What each symbol does to the elements:
ε: JL->QL, MG->QS, BL->FJ, BR->TG, HF->DH, BB->CH, GF->SG, PJ->RH, QF->QH, CQ->DM, FZ->DT, BS->JF, HR->LB, JQ->SQ, TT->PM, JM->CF, HC->QT, JN->FQ, PR->JN, HG->RR, QJ->NQ, JR->TM, CF->ZQ, SR->BC, JH->FG, MM->ZD, LB->HP, QS->LC, FG->TT, ZD->BS, GM->ZN, DG->FT, GG->DN, DH->MF, NJ->PJ, GJ->QJ, RR->MT, TP->JM, BC->HR, BD->BG, RD->ZC, CH->BR, QL->HF, SG->TR, FF->JL, RJ->TQ, NQ->JR, TC->GH, TQ->PB, DT->LZ, NS->TC, SN->CQ, FT->GF, JF->TJ, GP->ZZ, LM->GP, GR->TD, PF->CG, HD->RN, TM->ZF, NF->SB, TG->JH, FC->GG, CG->PR, ZN->HD, PB->BL, DM->GM, BG->NF, PM->LM, FJ->FC, ZC->RJ, MQ->RD, TJ->MQ, MF->TP, BH->NJ, RH->GR, LC->PF, FQ->RQ, DN->HG, TD->ZH, TR->QF, QB->MM, SQ->FF, LZ->GJ, ZF->ZR, SB->BB, RN->QB, ZR->SN, QH->JG, GH->FZ, MT->MG, ZZ->SR, ZQ->BH, HP->DG, JG->JQ, RQ->NS, ZH->HC, QT->BD
σ: JL->TQ, MG->JG, BL->HP, BR->LZ, HF->BL, BB->FZ, GF->MM, PJ->QS, QF->JF, CQ->BG, FZ->ZQ, BS->TT, HR->GM, JQ->RD, TT->JR, JM->DN, HC->JN, JN->HF, PR->QL, HG->TR, QJ->RH, JR->TD, CF->HG, SR->CQ, JH->QJ, MM->JH, LB->ZN, QS->JQ, FG->NQ, ZD->FG, GM->SB, DG->RN, GG->GF, DH->FJ, NJ->MG, GJ->PJ, RR->QF, TP->GG, BC->DM, BD->RQ, RD->ZZ, CH->DT, QL->PB, SG->ZD, FF->RJ, RJ->BC, NQ->GR, TC->JM, TQ->HR, DT->BH, NS->TP, SN->BD, FT->QB, JF->PM, GP->ZR, LM->ZF, GR->PF, PF->FF, HD->CH, TM->ZH, NF->TC, TG->GJ, FC->FT, CG->JL, ZN->BB, PB->LB, DM->NF, BG->NS, PM->TM, FJ->DG, ZC->SR, MQ->GP, TJ->LM, MF->FC, BH->MT, RH->LC, LC->SQ, FQ->DH, DN->SG, TD->CG, TR->BS, QB->TG, SQ->ZC, LZ->NJ, ZF->HC, SB->GH, RN->BR, ZR->QT, QH->TJ, GH->CF, MT->QH, ZZ->SN, ZQ->RR, HP->HD, JG->MQ, RQ->MF, ZH->PR, QT->FQ
ξ: JL->RH, MG->FZ, BL->CG, BR->LB, HF->TD, BB->BC, GF->DH, PJ->CH, QF->JM, CQ->MQ, FZ->DM, BS->GG, HR->SQ, JQ->BH, TT->GF, JM->BD, HC->TT, JN->JR, PR->NQ, HG->NS, QJ->RN, JR->MM, CF->BG, SR->JG, JH->DG, MM->FJ, LB->FF, QS->DT, FG->FT, ZD->FC, GM->ZC, DG->QL, GG->FQ, DH->ZH, NJ->BB, GJ->HD, RR->TC, TP->QT, BC->JQ, BD->LM, RD->MT, CH->HR, QL->GR, SG->MF, FF->PJ, RJ->QS, NQ->QB, TC->SN, TQ->LC, DT->GM, NS->ZR, SN->TJ, FT->HF, JF->DN, GP->QF, LM->TR, GR->TG, PF->GJ, HD->TQ, TM->ZD, NF->ZZ, TG->HP, FC->JN, CG->QJ, ZN->RJ, PB->PF, DM->RD, BG->GP, PM->SG, FJ->PR, ZC->MG, MQ->RR, TJ->HG, MF->HC, BH->SB, RH->BR, LC->LZ, FQ->TM, DN->RQ, TD->JH, TR->TP, QB->BL, SQ->NJ, LZ->ZN, ZF->BS, SB->SR, RN->PB, ZR->JF, QH->CF, GH->CQ, MT->GH, ZZ->QH, ZQ->NF, HP->JL, JG->ZQ, RQ->ZF, ZH->FG, QT->PM
θ: JL->GR, MG->DT, BL->PR, BR->HP, HF->ZH, BB->HR, GF->MF, PJ->BR, QF->CF, CQ->RD, FZ->GM, BS->DN, HR->FF, JQ->NJ, TT->SG, JM->BG, HC->PM, JN->TM, PR->JR, HG->TC, QJ->QB, JR->ZD, CF->NF, SR->JQ, JH->FT, MM->FC, LB->JL, QS->LZ, FG->GF, ZD->GG, GM->RJ, DG->HF, GG->RQ, DH->HC, NJ->CH, GJ->RN, RR->GH, TP->BD, BC->SQ, BD->GP, RD->MG, CH->LB, QL->TD, SG->TP, FF->RH, RJ->LC, NQ->MM, TC->CQ, TQ->PF, DT->ZN, NS->SN, SN->MQ, FT->DH, JF->HG, GP->QH, LM->QF, GR->JH, PF->QJ, HD->PB, TM->BS, NF->SR, TG->DG, FC->FQ, CG->NQ, ZN->TQ, PB->CG, DM->ZC, BG->ZZ, PM->TR, FJ->JN, ZC->QS, MQ->MT, TJ->RR, MF->QT, BH->BB, RH->TG, LC->GJ, FQ->ZF, DN->NS, TD->FG, TR->JM, QB->FJ, SQ->PJ, LZ->HD, ZF->JF, SB->BC, RN->BL, ZR->TJ, QH->ZQ, GH->DM, MT->FZ, ZZ->JG, ZQ->SB, HP->QL, JG->BH, RQ->ZR, ZH->TT, QT->LM
π: JL->PB, MG->JQ, BL->DG, BR->GJ, HF->FJ, BB->DT, GF->ZD, PJ->LC, QF->TJ, CQ->NF, FZ->BH, BS->PM, HR->ZN, JQ->ZC, TT->TM, JM->HG, HC->FQ, JN->DH, PR->HF, HG->QF, QJ->GR, JR->ZH, CF->RR, SR->DM, JH->NQ, MM->FG, LB->HD, QS->SQ, FG->JR, ZD->TT, GM->BB, DG->QB, GG->SG, DH->FC, NJ->QS, GJ->RH, RR->QH, TP->DN, BC->GM, BD->NS, RD->SR, CH->LZ, QL->BL, SG->BS, FF->TQ, RJ->HR, NQ->TD, TC->CF, TQ->LB, DT->NJ, NS->JM, SN->BG, FT->MM, JF->LM, GP->SN, LM->ZR, GR->CG, PF->JL, HD->BR, TM->HC, NF->GH, TG->QJ, FC->GF, CG->QL, ZN->CH, PB->HP, DM->SB, BG->TC, PM->ZF, FJ->FT, ZC->BC, MQ->ZZ, TJ->GP, MF->GG, BH->MG, RH->PF, LC->FF, FQ->MF, DN->TR, TD->PR, TR->JF, QB->JH, SQ->RJ, LZ->PJ, ZF->QT, SB->FZ, RN->TG, ZR->BD, QH->MQ, GH->ZQ, MT->JG, ZZ->CQ, ZQ->MT, HP->RN, JG->RD, RQ->TP, ZH->JN, QT->RQ
ψ: JL->PF, MG->BH, BL->QL, BR->HD, HF->PR, BB->GM, GF->FC, PJ->LZ, QF->HG, CQ->ZZ, FZ->SB, BS->SG, HR->RJ, JQ->MG, TT->ZD, JM->NS, HC->TM, JN->ZH, PR->TD, HG->JM, QJ->TG, JR->FG, CF->TC, SR->RD, JH->QB, MM->FT, LB->TQ, QS->NJ, FG->MM, ZD->GF, GM->BC, DG->BL, GG->MF, DH->JN, NJ->DT, GJ->BR, RR->CF, TP->RQ, BC->ZC, BD->ZR, RD->JG, CH->ZN, QL->CG, SG->GG, FF->LC, RJ->SQ, NQ->JH, TC->BG, TQ->FF, DT->BB, NS->BD, SN->GP, FT->FJ, JF->TR, GP->TJ, LM->JF, GR->QJ, PF->RH, HD->LB, TM->TT, NF->CQ, TG->RN, FC->DH, CG->GR, ZN->HR, PB->JL, DM->SR, BG->SN, PM->BS, FJ->HF, ZC->JQ, MQ->QH, TJ->QF, MF->FQ, BH->FZ, RH->GJ, LC->PJ, FQ->HC, DN->TP, TD->NQ, TR->DN, QB->DG, SQ->QS, LZ->CH, ZF->PM, SB->DM, RN->HP, ZR->LM, QH->RR, GH->NF, MT->ZQ, ZZ->MQ, ZQ->GH, HP->PB, JG->MT, RQ->QT, ZH->JR, QT->ZF

The rows follow the links: the fewer symbols apart two elements are, the more alike their rows tend to be.

Each row is also shifted at random along 4 hidden directions that mean nothing.

Some elements, each with a row of numbers:
RD [-488,340,255,86,-28,33,-98,311,-136,-162,325,129,198,-51,-258,130,402,-109,338,-163,-209,268,253,-224,-128,172,163,174,-234,19,-3,328]
BG [332,-83,154,146,78,71,87,-55,-267,-382,66,-200,276,61,-275,202,428,240,13,74,-394,92,98,-445,99,-7,441,-198,2,306,359,34]
NJ [-205,-103,344,263,176,51,-93,280,-105,-457,271,18,26,109,-143,124,-109,200,-175,-58,311,25,247,5,18,382,141,-31,-304,-82,-121,11]
HP [119,-236,-5,-57,572,120,-193,65,-39,191,-144,-288,-171,247,241,375,-514,203,219,137,481,-56,334,343,166,3,-239,-149,52,-312,-186,-84]
PF [-275,10,29,70,222,150,-255,206,-300,-286,162,158,-331,25,257,400,15,213,394,57,581,359,319,343,-80,106,-356,-74,-50,-400,-356,153]
QB [383,256,-205,-14,166,3,-128,-178,108,141,-147,78,-212,135,316,18,-7,-219,88,-82,107,-287,30,328,258,-264,-386,140,145,-311,-13,149]
ZQ [486,-12,291,42,-325,-141,215,-7,159,73,110,-68,248,-175,-296,-368,69,-158,-271,-116,-453,-1,-237,-354,-270,190,484,131,-177,356,197,-76]
SQ [388,176,410,301,-414,-5,7,161,-201,-581,443,584,60,-96,-86,-141,510,-36,-268,-380,110,-115,-115,-37,167,214,102,-80,-291,-6,-7,63]
BC [734,-358,464,97,-73,21,141,74,-22,236,81,-113,288,-4,-229,-12,-104,212,-99,-240,1,-151,-32,-188,219,176,363,-341,-223,201,135,-308]
JL [-137,-125,-23,63,252,143,-246,203,-204,-152,81,3,-302,94,271,359,-244,253,254,161,553,274,281,353,-41,111,-277,-109,11,-310,-362,40]
TG [-432,187,-180,151,12,176,-242,139,-471,-654,189,445,-394,6,329,348,381,205,236,19,604,176,233,338,175,-28,-507,-141,32,-426,-237,215]
JN [306,-275,-322,-184,-114,10,51,-195,-134,-147,-210,-90,-293,-127,286,66,-125,270,-51,510,101,321,-233,149,-331,-109,-104,-100,248,38,-147,-127]
TP [-1330,169,-366,13,-360,-99,75,55,67,-474,64,257,-102,-214,-89,-324,104,-180,-262,295,-154,323,-277,-82,-510,92,-84,373,13,126,-151,75]
TJ [-519,54,-22,-38,-265,50,66,7,-149,292,74,177,345,-15,-265,44,442,10,224,-475,-148,-326,-44,-278,606,-153,66,-403,49,146,297,-105]
ZF [-734,249,-379,-69,-31,-90,44,-135,208,77,-170,25,46,22,-47,-191,-15,-284,-115,25,-289,-221,-120,-51,43,-170,-148,222,146,50,102,84]
BR [362,-527,105,-105,-282,-198,115,93,274,138,-25,-45,-245,-238,156,-436,-905,178,-559,371,445,286,-332,275,-728,453,95,90,-224,15,-495,-499]
LC [573,176,259,102,-412,-99,30,121,69,-243,253,359,-131,-240,89,-295,111,-166,-208,-30,77,223,-196,172,-410,237,73,274,-235,-57,-200,103]
GM [77,-267,372,130,-15,50,15,206,-88,-34,200,45,185,-25,-202,46,-110,201,-125,-232,195,-92,37,-113,161,256,225,-287,-251,80,-22,-207]
DT [246,-300,439,182,479,65,-51,191,-33,-52,98,-343,156,217,-149,232,-415,241,-104,-34,217,-115,338,-66,101,311,293,-112,-267,-4,0,-112]
TR [-300,389,-226,-121,7,21,-13,-73,53,290,-111,-90,175,-5,-91,111,431,-299,476,-177,-480,0,100,-234,91,-347,-26,147,189,75,238,303]
JM [-400,-285,-65,-100,17,45,118,20,-72,-25,-33,-302,174,-71,-236,77,-72,271,20,246,-258,253,-26,-330,-246,111,316,-133,44,323,43,-128]
PM [-314,3,-326,-65,17,-141,120,-230,258,-28,-244,-159,-46,28,-7,-264,-160,-206,-408,265,-324,-187,-248,-87,-140,-119,1,235,169,182,131,-57]
GR [170,-163,-68,22,185,9,-106,-115,-2,-18,-112,0,-281,120,277,54,-331,97,-142,68,439,-211,7,358,173,-53,-269,-107,41,-248,-168,-122]
SG [-235,38,-384,-15,-25,-14,88,-315,66,-219,-212,-10,-72,56,49,-124,109,-123,-275,217,-245,-160,-221,-30,89,-237,-107,80,268,94,168,38]
HF [65,-111,-280,-146,82,-133,14,-120,358,236,-271,-143,-276,15,273,-246,-641,-131,-217,349,143,3,-186,314,-367,-4,-243,294,116,-98,-241,-100]
FC [317,-189,-336,-168,-148,65,43,-295,-156,92,-268,56,-205,-98,233,48,62,247,28,182,80,60,-245,117,112,-283,-187,-280,326,-21,6,-158]
HC [-441,-419,-406,10,408,43,-18,-175,-89,-536,-267,-413,-287,125,181,162,-427,392,-360,739,93,143,-21,118,-274,16,-57,16,251,47,-113,-145]

The symbols that take the first to the second take the third to the fourth, perhaps in another order. What is the fourth?
Answers are names.
[-87,-206,368,184,104,-58,-2,191,181,125,165,-9,190,121,-130,-138,-462,-1,-397,-305,310,-417,38,68,216,313,112,-64,-328,-21,-53,-252]
to [315,-276,436,157,425,24,-15,131,127,131,42,-320,181,223,-161,77,-531,140,-222,-130,194,-316,203,-26,193,265,265,-85,-291,27,-10,-174]
as [-192,-373,-414,-72,-380,-80,205,-311,-30,-148,-188,197,-186,-154,170,-286,-140,225,-512,264,141,-87,-563,55,74,-78,-130,-267,245,131,-26,-388]
to TT

[-164,-33,357,73,303,84,-70,319,-81,-149,176,-366,157,43,-276,264,-65,127,224,165,-167,412,369,-235,-427,306,366,181,-270,121,-22,172]
to [296,-210,422,171,-79,51,42,204,-254,-298,307,97,115,-18,-185,101,146,246,-118,-130,123,48,54,-150,55,235,265,-263,-187,118,35,-112]
as [-542,-237,263,66,-517,-91,93,276,13,346,267,402,249,-203,-273,-340,-139,29,-287,-540,332,-295,-238,-74,335,275,105,-406,-289,62,-81,-398]
to RJ

[197,-57,165,-35,-64,-51,-90,190,62,96,115,113,-205,-121,165,-81,-352,-23,32,65,392,275,-3,314,-347,219,-93,118,-193,-188,-368,-13]
to [667,-212,-72,81,58,8,-11,-107,-141,-511,-53,11,-353,24,314,80,-129,285,-293,380,256,103,-124,248,-159,59,-78,-72,89,-95,-143,-60]
as [305,221,-347,-130,-380,59,-39,-221,-308,-42,-81,438,-226,-188,317,98,588,35,368,-21,65,185,-192,178,138,-376,-349,-220,327,-160,4,108]
to GG

[-349,11,-371,-144,-144,-75,-23,-55,102,9,-137,140,-345,-116,271,-180,-272,-78,-84,277,198,206,-208,322,-368,-40,-345,194,129,-170,-309,-12]
to [-220,-164,-447,28,-637,-19,145,-221,-342,-754,-5,516,-306,-263,188,-189,433,295,-425,325,104,153,-585,20,-101,-146,-171,-305,283,111,-44,-175]
as [427,-121,409,-86,-443,-94,215,125,101,530,161,66,374,-206,-323,-295,17,-53,-57,-394,-210,-88,-238,-263,20,145,399,-191,-238,268,92,-249]
to QS

[239,91,319,-91,-302,-89,179,121,208,489,127,33,400,-124,-322,-258,100,-200,75,-398,-310,-117,-85,-298,33,86,352,46,-210,203,154,-44]
to [983,31,495,159,318,-59,-48,50,217,89,66,-243,120,202,-37,5,-247,-133,-148,-158,-36,-276,242,-17,77,167,247,172,-262,-38,67,75]
as [-465,-268,-433,-12,-53,56,-17,-149,-299,-566,-98,79,-346,-71,218,101,35,347,-184,476,262,309,-131,161,-179,-61,-237,-158,244,-27,-163,-117]
to LM

[-393,145,-344,32,135,-33,34,-216,81,-268,-194,-165,-88,70,18,-61,85,-190,-150,295,-330,-29,-31,-131,-114,-198,-33,270,174,107,148,151]
to [111,117,-375,-94,-6,-14,80,-397,43,116,-257,26,35,112,56,-46,242,-111,-86,-10,-288,-391,-169,-64,405,-418,-151,-71,317,24,334,53]
as [-321,8,-398,-183,66,2,-97,-46,32,88,-154,-32,-313,-30,313,8,-220,6,168,288,211,240,-29,305,-247,-109,-341,102,221,-198,-275,22]
to FJ

[501,0,116,-79,-386,-25,29,98,4,225,112,371,-153,-187,208,-168,12,3,133,-210,332,117,-133,268,-78,61,-189,-72,-70,-192,-246,-59]
to [-425,-145,115,-94,467,-10,-189,292,307,563,-48,-303,-158,158,163,89,-913,-89,197,35,578,52,363,440,-217,226,-231,214,-221,-337,-454,-52]
as [-405,-155,46,-48,497,85,-29,12,19,511,-129,-490,394,295,-325,329,-139,102,302,-194,-169,-317,381,-272,517,-103,184,-216,37,129,277,-95]
to TJ

[246,275,402,353,-98,52,-89,228,-229,-741,449,401,-70,-18,-8,59,463,-58,-83,-166,97,102,131,30,24,245,82,128,-279,-124,-74,282]
to [512,-96,74,-88,56,88,-89,52,-92,225,-15,16,-159,-13,218,149,-113,151,256,-85,378,55,126,295,68,-24,-178,-211,23,-240,-177,-44]
as [-178,241,-293,19,-272,-73,122,-181,-77,-671,29,116,-135,-161,-3,-175,414,-66,-274,435,-466,351,-290,-181,-481,-27,79,336,139,243,58,186]
to GP

[-347,-312,-413,-106,-385,-79,123,-223,-57,23,-177,225,-150,-145,154,-260,-72,145,-353,45,226,-198,-498,131,217,-153,-238,-299,272,53,-36,-380]
to [-19,268,-159,-177,125,47,42,-104,32,307,-126,-281,178,58,-155,146,348,-190,471,-5,-530,97,141,-285,-24,-288,97,114,209,134,268,217]
as [938,-197,93,-165,254,72,-89,-122,80,720,-211,-179,0,160,220,164,-339,60,274,-248,286,-349,126,273,439,-229,-177,-326,69,-213,34,-184]
to HF

[261,-40,411,218,-159,6,-20,153,-113,-137,275,253,137,7,-132,-48,165,30,-188,-414,155,-304,40,-50,366,221,106,-235,-257,-45,37,-75]
to [177,167,274,77,-337,-70,137,88,57,-103,201,94,212,-199,-287,-226,355,-145,-83,-150,-388,146,-136,-331,-248,133,350,147,-226,261,113,100]
as [331,380,338,163,484,59,-236,218,65,-87,137,-135,-40,240,55,291,-8,-255,354,-103,77,53,570,162,-70,86,-67,385,-232,-307,-121,439]
to BH

[-141,-78,-363,-125,-107,92,-45,-116,-251,-278,-117,116,-324,-112,270,192,176,242,151,309,159,298,-119,166,-103,-208,-269,-171,273,-89,-143,22]
to [-438,-300,-448,-161,-565,-87,113,-144,-13,83,-136,314,-272,-297,211,-354,-208,146,-305,212,302,97,-512,242,-186,-38,-299,-201,181,-12,-240,-348]
as [-444,-304,-6,-145,-182,-55,197,-53,193,813,-155,-106,439,-24,-309,-179,-216,-17,-42,-390,-146,-518,-195,-271,489,-118,194,-390,5,269,248,-428]
to HG

[-128,99,-88,-141,488,146,-85,52,-99,63,-142,-532,112,165,-152,493,221,81,579,280,-480,332,409,-328,-186,-137,203,125,183,147,192,299]
to [-90,-97,280,-21,-111,-144,161,141,291,275,86,-186,249,-114,-299,-312,-289,-153,-210,-78,-216,13,-107,-284,-312,301,405,179,-235,265,-32,-173]
as [528,48,268,44,-420,-172,96,128,305,96,145,320,-43,-209,35,-517,-241,-255,-383,-200,106,-46,-315,156,-290,290,77,263,-252,7,-173,-88]
to QB

[-467,-44,74,45,145,34,36,41,-9,149,5,-161,334,123,-303,86,70,-25,-21,-282,-190,-349,93,-291,446,-42,155,-176,-70,170,278,-73]
to [-13,100,-173,-168,-894,-155,297,-162,1,171,23,399,201,-436,-199,-512,516,-122,-127,-167,-454,74,-608,-320,-118,-156,180,-112,119,352,192,-166]
as [-633,-19,150,185,255,-9,30,158,40,-417,153,-321,130,80,-285,20,-158,6,-251,232,-218,141,154,-278,-354,318,317,269,-223,179,23,80]
to HG

[-185,107,364,275,391,33,-157,275,26,-383,280,-47,-20,207,-56,145,-214,-40,-114,-38,237,-61,352,115,-47,329,51,227,-325,-172,-137,185]
to [362,12,245,-109,-192,-205,90,105,496,757,18,104,71,-124,26,-524,-626,-370,-251,-404,190,-395,-179,212,-17,144,-32,231,-251,-98,-181,-206]
as [-13,-70,-391,-7,-116,138,-49,-154,-410,-579,-71,189,-312,-68,264,249,397,335,79,384,134,356,-145,117,-56,-200,-258,-204,315,-91,-65,52]
to MF

[-485,-449,-41,17,-83,-9,162,62,-216,-407,53,-145,123,-134,-274,-41,-77,401,-313,406,-126,338,-203,-373,-388,248,382,-162,-25,367,5,-284]
to [181,-22,11,-86,257,165,-33,-47,-235,50,-90,-398,221,84,-197,441,446,194,470,82,-445,223,268,-433,86,-176,323,-189,175,245,330,141]
as [-1148,143,75,125,-167,-113,86,234,171,-47,244,136,192,-68,-324,-288,-34,-263,-190,-234,-86,-102,-29,-174,-140,238,101,224,-272,112,-26,25]
to ZZ

[149,66,320,181,144,-110,-59,207,197,-295,182,-36,-121,38,33,-128,-321,-143,-280,55,157,66,94,123,-360,364,86,377,-322,-127,-248,82]
to [42,44,-49,-83,75,64,-145,-15,-3,647,-114,245,-31,143,238,166,-96,-112,341,-564,499,-529,134,365,800,-323,-460,-369,82,-375,-7,-86]
as [455,445,-299,-130,-368,73,-53,-215,-251,-68,-30,458,-293,-203,338,52,750,-120,401,-22,-63,182,-128,186,79,-422,-410,-2,290,-193,-8,292]
to SG

[297,-292,13,-145,406,119,60,-87,-12,247,-224,-710,254,122,-258,316,-99,230,288,310,-492,238,188,-386,-193,-46,447,-91,109,336,286,-51]
to [-545,-61,-122,-12,267,129,-24,79,-194,-399,3,-394,38,-2,-177,365,191,271,312,496,-341,603,251,-309,-502,56,269,96,122,219,17,151]
as [1063,191,275,8,-88,61,-75,111,-103,-162,171,143,-176,-120,199,98,245,-14,281,71,72,419,129,173,-351,80,6,151,-110,-147,-167,231]
to TQ

